Each row is followed by its class.
[  3 -22  14   2  -7   1  -1  11  -4  -2   2 -12   1   1   4 -12  -8   8
   0  -7  -5   1  -7 -16  17  -4 -10   3  -2   3  -5   7  -8 -19   4  -1
  -1  -3  12  -2   5   1  14  -5   8   0   5  -2 -10   1  -3   8   8   6
  10  -3   8  -7   4  -3 -23  -7   4  -6   1  -8  -5   7   8]	Leb
[ -3  13  -3   1   4  -4  -1  26  -3  -9  10   5 -10  -3   5 -18   0 -11
   5  -8  22   2 -12  -9  20   6   6  -5   3  -2   4   5  13   4   1   6
  -8  -5  20  10  -6  10  -9   3  -2  -1   4  -7  14   6   0  -2   6  -4
  12  -8  -9   6   6  -2   1  -9  -9   7   5   6   1  -7   5]	gudu
[  4 -23  21   2  -5   9  10  48  19 -23  10 -12  11   9  -6  -4 -16  17
 -37 -11   9  -3 -12 -27  49   0 -22   7  13 -13   1  16  -4 -28  12 -11
   9  -9  16  -5   3 -10  -2  -2  22   4   4  -2 -39   7  -2   3   9  12
   9  -6  12 -29  14   8 -16 -28  16 -23  -9   2   2  31   2]	Leb
[  1   2  35  -7   9  11  -2   0  19 -14  14  -8   4   3   5  10  -8   6
 -28  -7   8  -3   3  -9  33   5 -14   2  -2 -12   2  10  19 -16  15 -14
   2   5   9  -1  15   5 -25   8  11 -20   6 -25 -23   3   2  -2  13  15
   4   3   2 -19  -3   6  -7 -25  20 -18   1  15  12  29 -11]	Leb
[-11  11 -10  -5   4 -21  10  -5 -17  -9  -4  11  -3 -13  10   6   5 -12
   8   8  -9  -6  -1   0 -10   6  15  -9  -9  -6  -7  -3  20   7   4  18
  -7   3  22   5 -12  12  -9   8   6   6  14 -35  34  -4   7  -8   4  -8
   6   1 -28 -11 -12  -9  -8 -15  10  15   3  12   2   9  -5]	gudu
[  5  -1  22  -6  -4 -20  14  16  -8 -36   0  -5   6   5  -7  24 -20   2
 -18  -6 -37  -3 -14 -32  34  -5 -20   5  -8  -5  -7  15  12 -26  26  -7
  -2  20  17 -12   4  -9  17  10  26  -7  -3 -48   5  -2   9  -4  16  23
  19 -18 -25 -21   3   9 -43 -33  40 -17   4 -10   4  51  32]	Leb
[  7 -10 -10  -2  -6  -5  11 -36  -3  -8  -9   3  15  22 -11  36 -15  14
   8  10 -37  14   9   4 -42 -12  -6  13  -8   7   0  -7  -9   3  -7   2
   2  17 -31 -13   0 -10  25   0   6   4 -27   4  -6  -7   2  11  -7  12
 -10   7   7 -11  -6   8 -14  19   6   9   8 -21  -6  15  22]	vobef
[  0 -30  14  -5   7   9  -6  34  26 -54   2  19   9  -4 -14  34 -32   3
 -34   0   3   7  -8 -21  34   1 -24   3   4 -29  -4  18   8 -31  19  -2
  -6   1   7  -8   1 -12 -20  -2  22  -2  -8  -7 -36  -2   7   5   9  23
   6  -4   3 -35  10  19 -22 -33  11 -24  -7  -6   2  39   2]	gudu
[  5 -21   5 -11  11  24 -10  11  30 -26  14   8  17  -2  22  36  -1   5
 -21   0  32  -7  10  11  19   9 -20  -1  18 -23  10  -5 -10 -12  10  -3
   5  -7  -8  -7   6  -9 -48 -12   5 -17  -4  -2 -43  11   1   3  -3   6
  -6   8   4  31   1   7  17 -21   7 -19  -5  15   6  35 -27]	Leb
[ -2  12 -14   9   8   9   3   2  -9 -13 -14   3 -15   3 -14   1 -12  -7
  10  -1   1   6 -12  -6   4  -2 -16   5   5   8  -6  12   8  -8   3 -10
  -1   1   4   3  -7  -4   1   9 -10  -9  -7  11   4  -2   4  -1   6  10
   8   0   1  -2  13   6  -7   4  -4   0   0   3   0  12  27]	gudu
[  3 -30 -12  -2  -6 -22   3  56  -1 -33  -8  19  16 -14   7  24  -1  -4
 -10  11  13 -18  -6 -10  18  11  21 -13   7 -17 -12   6 -10  -8   7  21
 -13  -2  38  -6 -16 -43  -7  -4  13  18   7 -29  32  -9   7   2   0  -1
   3 -14 -35  -3   1   4  -8 -23   2  13  -6  11   2  -1 -18]	gudu
[ -3   9 -19  21   2   8 -10  -7  -6   0 -11   2 -18  -3  -7  -7   2  -6
  15  15  -6   9  -5   5 -23   3   5 -12  -5   4  -7  -1   6   4  -7  11
  -1  -2 -18   1  -5  -7   7   5 -21  -2 -12  15  21  -2   6  -1   2  -5
   7  -5   8   1   8   4  -5  14 -11   7   7   4  -2  -3  13]	gudu
[  1  24   3   2   0  11   0 -32   0   9  -9  -6 -12  11  -1  -8   2  -5
  12   2  -9   4   9  10 -15  -1 -13   3  -6  17   6  -1  11   2   0  -7
   9   1 -26   0   5   5   1  -2 -17  -9  -3  11 -20   6   6  -5  -2   2
 -10  -2   8   2   1  -1   6  15   8  -1   9  -9  -2  -2  11]	vobef
[ -1 -37   4  -9  -7 -14  28  20   4  -4  -3  12  27   1   0  11  -3  11
 -16   4 -22   4   9  -7  -8  -6  -4   2  -8 -22  -8  -7 -25  -5   2  -1
  -8   4   7  -8  -3  -3  22  -3  34  16  -8  -9   8  -4  -6   9  -5   0
   0  -2   5 -11 -14   1 -10  -3   4   4   2 -17  15   2 -10]	Leb
[ -5 -24 -14  -9  14 -10   3  20  -2 -12  -7   8  12  -6   1   9 -20   0
   2   4  -1  -1  -1  -3   9   7   9  -6   9  -6 -15   9 -14   0   8   8
  -7   5   7  -2 -22  -5   3  -1  10  10  -4  -4  16  -4  -3   2   0  -3
  -2  -4 -23   6   3   4   0  -6  -7   2  -3   6  -1 -33  -3]	gudu
[ -6  37  18   2   0  -1  -2 -29  -5  24   1   0 -15   1   9 -21  15  -6
  18   7 -11  -5   5   5 -13   7  13  -6 -25  10   2 -10  23  14  -7   5
   3  -2   3  17  -2  20   1   8  -6 -13  12 -20  11   2   5  -9   1  -2
   9   1 -11   9 -16 -11   3   6   5  12   1  -1   5  -7  -7]	vobef
[ 18  -8   1   2   5  14  -8  27  11 -17   0  -9  -9  12 -20 -13 -14   9
  -8 -12   0  14 -14 -23  29  -7 -23  10   0   5   1  13  -8 -17   2 -12
   3   0  -7   3   7  -2  22  11   0   3  -8  32 -25   2  -7  11   8   5
  14  -9  40 -14  16   4 -16   1  -6 -24  -3 -17   2  12  24]	gudu
[  6   4 -11   2  -9 -18  12  -7 -19  -3 -15  -8   0   5 -13   2 -11  -3
   4   2 -31   7  -3 -16  -8 -12  -4   3  -6   4  -9   7  -7   0   4   1
   2  11  -3  -8   0  -7  21   5  -3   8  -5  -3  20  -9   2   2 -11  -4
   5  -1  -9   0   0   9  -3  14   4  -7   2 -22  -6  10  25]	gudu
[  1 -17   7  -5 -11 -30  15  -2  -3 -17  -9   1  18  -9  -1  23  -4  19
  -3  -5 -50   4  -1  -9 -25  -9   4   1 -15  -8 -10  -9 -11   4   8  -4
  -6  21  15 -17  -6  -6  34   2  24  22  -5 -24  29  -6   3   4  -5  -2
  10   1 -27  -5 -19   0 -36 -17  15   0   4 -22  -3  18  10]	vobef
[  1 -16   0  22   3   7  -4  17  11 -17   4  -4   7   4  -3  15  -4   3
 -20   4  15  -1   3   0  13  -3 -14   2  13  -4   5   2  -1 -13   6  -3
   1  -5  -4  -1   3  -7 -13  -6   4   2   0   3 -21   2  -2  10   3  10
  -7   3   6 -12   4   3  -1 -11   1 -11  -6  -8   0  15  -7]	Leb
[  0 -26  -8  -8   2   3  -1   2  12 -19   3  12  16   9   9  28  -2   8
 -15   1   8  10  -7   7   4  -2 -14   7  11  -8   0  -4 -17  -7   2 -15
   1   6 -14  -4   2 -14  -1  -7 -15   3 -17  11 -29 -19  -5  16   2  18
  -8   4   9 -20   6  12   5  -1   7  -9  -3 -12  -2  14  -7]	Leb
[  5   7 -42   7  -1   3   0 -25 -17   2 -17   1  -1   5  -4   5   0 -16
  35   2  -5  13  -8  11 -43  -7  18   3  -5  17  -1   0   2  15 -13   5
   0  -3 -35   0 -12 -12  15  -1 -35   8 -17  24  14  -6   6  -8 -10   2
 -16  -2   0  28   7   1   5  30 -23  13  -7  -4  -9 -86  27]	vobef
[  8   3  -7   2  -6 -12   0 -12  -2   7  -3  -9   5   8   0  10  -3   0
  10   1 -21   6   0  -5  -8 -12  -9   6   5   7 -14   7  -7   6   5 -13
  -1   6  -8  -8   2  -5  21  -2   0   5  -4  -2   4  -3  -1   0   0   6
  -1  -5  -7  -5  10   1  -2   0   8 -10  -9  -9   3   8  17]	vobef
[  0 -27 -42   3 -10 -11   6  22   0 -23 -18   1  17  -4  -3  29  -3  -5
  -6   5   4  -1  -7   2  -8  13  -2   2  22  -3  -9  13 -24  -2  -1   7
  -5  -4  -4 -29 -15 -19   4  -8  -5  26 -21   9  15  -6   0   5  -8  14
 -13  -3  -8  -2  13  10  -1   3  -6   2  -1  -4  -7   2   9]	gudu
[  8  -6  -3   1  -5  -2  -8  -3   3  -2  -1   4  17  -4   1  17   2  12
   0   3  -8   1   6   5 -13   2  10  -1  -1  -9   1  -2  -9   0  -4   3
  -3   6  -2  -9  -4  -5   0  -2  11   6  -7   2   1  -1  -3  -2 -11   0
  -7  12  -9  -5 -14   2   2   0  -2   2  -3   1  -5   9 -16]	Leb
[  9  -4  11   0  12  10   4 -17  12 -30  12  -2   1   6 -10  26 -23   0
 -11 -11  -9  10  -1  -6  33   7 -36  13   4   1   7  16  11 -26  12 -17
   5  17 -16 -10   2 -10  -2   4   3 -15 -11 -13 -30   5   1  -2   9  22
   2   0   2 -26  10  18 -17 -15  28 -27   1   4   2  32   7]	Leb
[  1   6 -17   4   0  -5  -3 -24 -11   9  -5   4   3  -2   8   8  10   4
  15   2 -11   6   3  17 -28   2   4  -2   7   1   3 -15  -5  11  -5  -1
   3   4 -19  -9  -2  -4   1   3 -13   3  -6   4  11  -9   0  -3 -15   4
 -10  -2  -2  10  -1 -25  11   8  -6  25  -2  -1  -1 -11   2]	vobef
[  3  23 -30   7   7  -4   6 -50 -16  20 -13   0  -5  -9  -7  10   9  -8
  30   6 -20  11   8  25 -53  -6   6   2   2  15   7 -14   2  22 -12  -2
   0   8 -38 -12  -2 -10   7   2 -26   0 -13  17  18  -4   4  -4 -19  -4
 -15   5  -8  18  -5  -4  10  30  -8  12   1 -10  -8 -13  11]	vobef
[  6  24  27   0  15  19   1 -21  11  -9   4  -5  -5   9  -7  -1 -20   2
 -15  -3   9  -1   2  -1  16   5 -49  10   6   1   8   8  22 -19  13 -23
  16   4 -22  -4  18  -7 -19   6   1 -29  -5 -10 -37  11   9  -7  10   9
  -2   5  10 -14  11 -10  -5 -19  23 -26  -2   9   6  34  15]	Leb
[  2 -21 -24  13  -7  -9  -7  40  -5 -13 -15   4  -4 -11 -13  -8  -5   1
   3  -1  -3   4 -16 -20  10  -2  15  -4  -2  -4  -8   6 -18  -3  -3  15
  -9  -4  18   1  -9  -5  19  -2   0  22  -3  13  26  -6  -2  15  -2   0
  12  -8   6   0  10   0  -6   8 -15   5   4 -10  -4  -7  10]	gudu
[  5  -4 -40   2   3   0   5 -16 -11  -5 -25   2  -1   2 -11  24 -10  -3
  15  -1 -13  25 -10  -9 -15  -4 -13   2   8   7  -6  10 -14  -5   2  -9
   2   9 -28  -6 -12 -22  19   2   2  13 -22  18  16  -4   3   3  -1   4
  -2  -5   1  -2  17  13 -10  14   0  -8   4  -3  -8   7  30]	gudu
[  9   6  16  -9  -9  -6  13 -16   1 -19   2  -6   8   5   4  28   4   0
 -20   4 -15   5   3   6  -6   3 -12   7 -17  -7  15   7   9  -7  16 -17
   8  10  -3  -9   8  -2   7  -1  15 -10  -3 -30  -7   1   9 -11   4  14
  -2   6 -27 -19  -8   3 -10 -22  25 -10   5   1   4  25   2]	Leb
[ -1 -13 -13  -2  -6  -5 -11  -3   1  18  -3   3  13  -6   3  -5   9   8
  13   5  -5   4   8   9 -26  -6  14  -4  -9  -3  -1 -17 -15  13 -16   0
   1  -2 -10   2   4   0  12  -4   6   1  -6   7  11  -6  -5   8 -14 -14
  -6   5  12  14 -11  -6  10  34 -16  14   2  -8  -5 -29 -14]	vobef
[  7 -30  14  -6   1 -10  10  -8   1 -12  -3  -1  12  -3  -2  24  -5   3
  -4   5 -20   0   3  -1 -10  -2  -2  -7  -2   6   2  -2   3  -3   5  -8
   2   7   0 -14  -6  -4  13  -4  10  -3  -1 -24   1   2  -1 -14  -9  11
   0   4 -15 -13  -7   2  -7  -7  18  -4   0  -3   6  19   3]	Leb
[  7  -1  -1  -5  -4 -10  12 -10   1 -26   1  -1  19   1   0  50 -11   0
 -16   4 -19   5   5   1  -6   6 -17  -3   6  -3   3  10  -5 -12  14 -13
  -1  17 -18 -14  12 -10  -4  -3   4  -1 -15 -31  -6  -6  10  -9  -8  25
 -11   4 -21 -18   9  12 -16 -16  23 -13   1   0   3  31   9]	Leb
[  6  -4 -40   8 -13  -5   3   1 -12  -4 -20   5   8   7 -17  -5  -9 -10
  19  -6 -12  17 -16  -5 -13  -4  -4   4   2  13 -10   9 -13   5  -7   3
  -2   3 -11 -11 -11 -14  29  -1 -21  19 -19  30  15  -7   8   6  -6   4
  -7  -6  -1   3  18   7 -14  21 -17   0   7 -11  -9   1  34]	gudu
[  0 -25 -18 -10   2  13 -11  24  22  -6   1   9  12  -1  -4  17   6   1
 -17  -2  34   0   1   2   8  13   1  -6  19 -16   4  -4 -23  -9  -2   9
  -2 -15  -2  -3  -4 -16 -24  -6  -6  12  -7  10 -10 -12  -4   8  -2   0
 -16   5   3  -7   3   1  23  -3 -13   0  -7  14   1 -12 -22]	Leb
[  6  17 -15   1   1 -20  20 -19 -26 -24 -17  -8 -14  -2  -1  22  -7 -20
   6 -10 -12   2  -7 -25  -2   2 -15   1  13   2  -8  22  14  -2  11  -5
  -3  14 -13  -9  -6 -14  15  11 -15   2  -8 -27  21  -3  14  -8   3  22
  -3  -5 -32  -7  13   5 -20 -11  17  -3   5  -1  27  26  41]	gudu
[  3  22   9   2  13  14  -8   0  -8 -15   6   0 -21  -1  -5  -5 -11  -9
   2   1  12  -2 -10 -21  14   9 -14  -2  -7  -1  -5  12  25 -11   9   4
   1  -1   2   4  10  10 -11   6 -15 -14   4 -10  -9   3   4  -3  15   8
  -6  -6   0  -5   6   2 -15  -4   7  -4   0  12   5  18  16]	Leb
[ -7   2   7  -5  -3  -9   8 -30 -11  13  -2  -4   7   3   7   8   1  -1
   3   3 -38   0   9   4 -25  -7  28  -2 -13   3  -3  -2  -1  12 -19  -6
   3  10   6  -2   1   8  24   3  12   7   0 -12  17  -2   0   0  -3  -1
   2   0  -9   1 -16   0 -12   8  12  -3   4 -12   4   2   0]	vobef

Each row is followed by its class.
[ -9   5 -21  19  13 -21 -20   8  45  -8   7 -14 -30  -3  22 -15   1 -11
  -6   8  -7  -9  -7  -2   3   0  -9  -3   5   6   1 -10  15  -8  -9  -5
  -9   5 -10 -12  -1  10  -4  -5   2 -42  -6   7  -9  -3 -21  21  -5   3
   0  -6   3 -60   5 -10  -3  -6  15  13 -21  -1  -9 -19   8]	tef
[  3  17  19  49 -12 -51 -46  -8  21  -1 -16 -49 -57   5  30 -33 -15   2
 -22  26 -11  -9  18 -13   6  13 -21 -17  29  18   8  -1  -3  15  10 -10
 -17 -10  -8 -26 -22  18  21  -6  14 -65  21  13 -28   3 -27  15 -30   2
  27 -16  -4 -17  36  14 -43   1  39  29 -46  -8 -18  18  16]	saf
[ 26  -3  15  36   1 -18 -20 -10  20   8  14 -10  -4 -27  38  -6 -17   0
  -8  -3   0  -8  -4  -5  23 -18   7 -25 -20   8 -12  39  19   4  -3  11
 -11   7  -2  12 -24  16  20  19   1 -47  13  35 -10   9  -3  26 -27  -8
   5  13   3   3  -5  -6 -23  14   2 -26  -4   3 -23  11 -30]	saf
[ 13  36  21  33 -10 -47 -53  15  49  -7 -13 -20 -49   8  40   7   2   2
  11  -1  -9  15  22 -14  17  18   7  17 -22  10 -17 -27 -33  25   6 -43
 -11  19 -13  -8 -24  18  34   3  13 -35  15  20 -23 -12 -37  37 -29  -1
  32  -5   3   4  36 -13  -6  21  56   3 -46 -32  -7  18  -6]	Sitim
[  2  -5  -5  16  -4 -29 -22  -6  74  -6  -5  34 -33   8   4 -27 -16   6
 -10  17 -14   5 -19  -7  -1 -12 -12  -9 -27  17   5 -17  13  -8  -2 -31
  -7 -18  -7 -16 -10   5   9   8  -6 -11  -7  -8 -16 -17 -16  -8 -28  11
  11  -8   0 -13  25   6 -19 -16  18  15 -38  -4 -17  -1  24]	saf
[-21  -4  -5  -7  13 -20 -10  -7  39  13   6  -2 -14  -2  27  -9  -6 -14
   9   8  -3  -8  -4   0 -11  18   2  -9  15  -4  -5  -9   2 -11   8  11
  -1   5  -1  -4  12 -12   4   5   0 -25  -6  -5  -3  -6  -1   9  -9   5
 -10  -2 -12  13  -5 -21  -2  -8   3   1 -11   7  -2  -8  -4]	zigen
[ 17  17   1  60 -23  10 -12  13  12 -19   0 -68 -61 -75  -4 -19   7  21
  -6  17 -19   9  20   2  12 -62  10   3 -38  26  23  66  42  30 -24  11
  39   6   2 -28 -31   2 -20  -6  14 -33 -13  55 -32   3 -19   6  -2   5
 -21  -8 -11 -13  20   8 -28  26  26   5  49 -14 -41   5  24]	Sitim
[ -2  -2  16   9 -12 -25 -16   1  32  -5 -30 -24 -12  17 -17 -15  -4 -42
  -3   5  -3  -1   0  -4   4  17   4   2  24  14   9   6  12  -4   6  -8
   4  -3  -6 -12  -7  11  27  -6   3   9   6 -11 -34 -21 -13  14 -16   7
  15 -17  22 -14  34 -11 -18  -4   8  15 -32  -6  -5   7   9]	saf
[  5 -10  12  47  -5 -21 -13 -10  32   8  -1 -62 -42   8  40 -35 -22  -1
 -12  30   2 -15  13  -6  -9 -11 -41 -21  18  17   4 -38  31  -3  -5 -19
 -14 -11   0 -20 -30  -2   1   3   4 -77  -5  15 -28  -7 -26   2 -21  10
  -4 -14  -9 -12  25  -6 -30 -12  44  25 -34  -4 -10  12  15]	bif
[-35  11   6   0  -5 -36 -14  -1  52 -10  10  -8 -61 -14  23 -46  -7  -2
  -8   3 -19  15  -9  -2 -12   0 -27   5  36   2  13 -94  19 -11  -3 -12
  17 -14   1 -18  16  24 -11  -5  -2 -15  -7 -12  -6 -18 -20 -25  -1  20
 -33  -8   2   9  11  -3  12  -3  10   3 -12  -3  -5 -26   9]	Sitim
[ 18  15  12  28 -10  -3 -33   3  40  -8  10 -44 -29 -27 -44 -19  -9   5
  -9 -24  -1   0  20  -1  41 -41  15 -49 -25  22 -12  16  78  -8 -41  12
  30   3   0 -18 -12  26 -15  -6  10  26 -13  24 -53   5  -3  28 -34   7
 -11  -2 -13   8   2 -19  -1  16  20 -37  22  21 -38  39 -23]	Sitim
[-43 -20 -13  34  13 -16 -31 -29  75   4  19   2 -11  44 -63 -36 -10 -15
 -14   4   0 -19  14   1  22   1 -34 -39  33   2  23  -4  65 -57 -25  23
  25 -28  18  14  15  12 -39 -23 -12  29 -11  -7 -13 -22 -23   5  -8  15
 -24 -10 -10   6  43 -38   0 -10  30 -19 -23  29 -22   3 -11]	Sitim
[ 23   6  13  27 -14 -32 -28 -11  63  -9 -12 -48 -50  -4  36 -32 -24 -10
  -7   2  -7   5 -12 -16  26   3   6 -19   1  16  22 -16  34 -28 -12 -13
  -7   3  -3 -20 -11  29   4  16  -3 -43  -9  21 -28  -8 -36  30 -41   1
   7  -5 -11   9  19   0 -25   2  13  -3 -30  -5 -43  -7 -10]	saf
[ -4  -4  20  46 -20 -27 -33  -1  62   5  -8 -14 -31  -1  -7 -17  -2   1
  -7   9 -10   2   5 -15  15   1 -14 -42 -12  15 -11  -4   4   6  -4 -18
  -4  -7   1  -2 -16   7  13  -1   9 -40  -2  12 -30 -20 -24   8 -21   7
  29 -12  -9 -18  32 -13  -5   9  39   0 -41  -8  -4   0  11]	tef
[  4 -14   0  46  -9 -21 -22  17  47 -17  -8  -8 -24   6  47 -28 -19  10
 -11  11  -4 -12  -9   1  -6   9  -7 -11  -6   6   3  13 -17   9  -2 -26
 -18   8  10  -8 -20   1  10  13  20 -54   1  19 -20   4 -15  14 -36  -7
  18 -11   4 -22  29   4 -25  -2  10  14 -39   4 -16  14  12]	saf
[ 13 -14   8  -3  26  -6  18  -4  -9  21   8 -24  10   1  12 -10   5  -2
  -4  26   4 -14  12   6   0   4  -9  -5   7 -12  -7  -8  46  -2  -6  14
  -3 -13   8   1  -2   5   1   7   0 -33  16  -9 -14   1   9   9   3  -1
   0  -4  -8  -5  -3  -8 -27  -3   5   3 -12  20 -22   1 -13]	bif
[ 15   3  16  30   5 -10 -29 -11  52   3  -4 -14 -19  -1   4 -16 -13   8
 -20   6 -15  -2  -1  13  13 -25 -14 -20  -3  14 -13 -13  12  -2   2 -13
   4   1  11  -7 -11   1  14  28   6 -14   0  34 -28  -3   0  31 -27  -6
  13 -23   1 -12  21   2 -21  -3  18   6 -30   0 -11   4  -4]	tef
[ -7  -8  20  30   9 -10 -23 -23  83   1   6   2  -9  66 -37 -16 -30  -8
 -13  -6   7 -17  -4   6  26   0 -44 -40   2  15   5 -48  37 -45 -21 -22
 -10 -10  26   3  -3  -9 -11  -5  -7  15  -8 -15 -25 -11 -25  18 -24  13
   6 -26   0 -10  21 -19  -9  -9  27  -1 -59  29  -3  12 -18]	Sitim
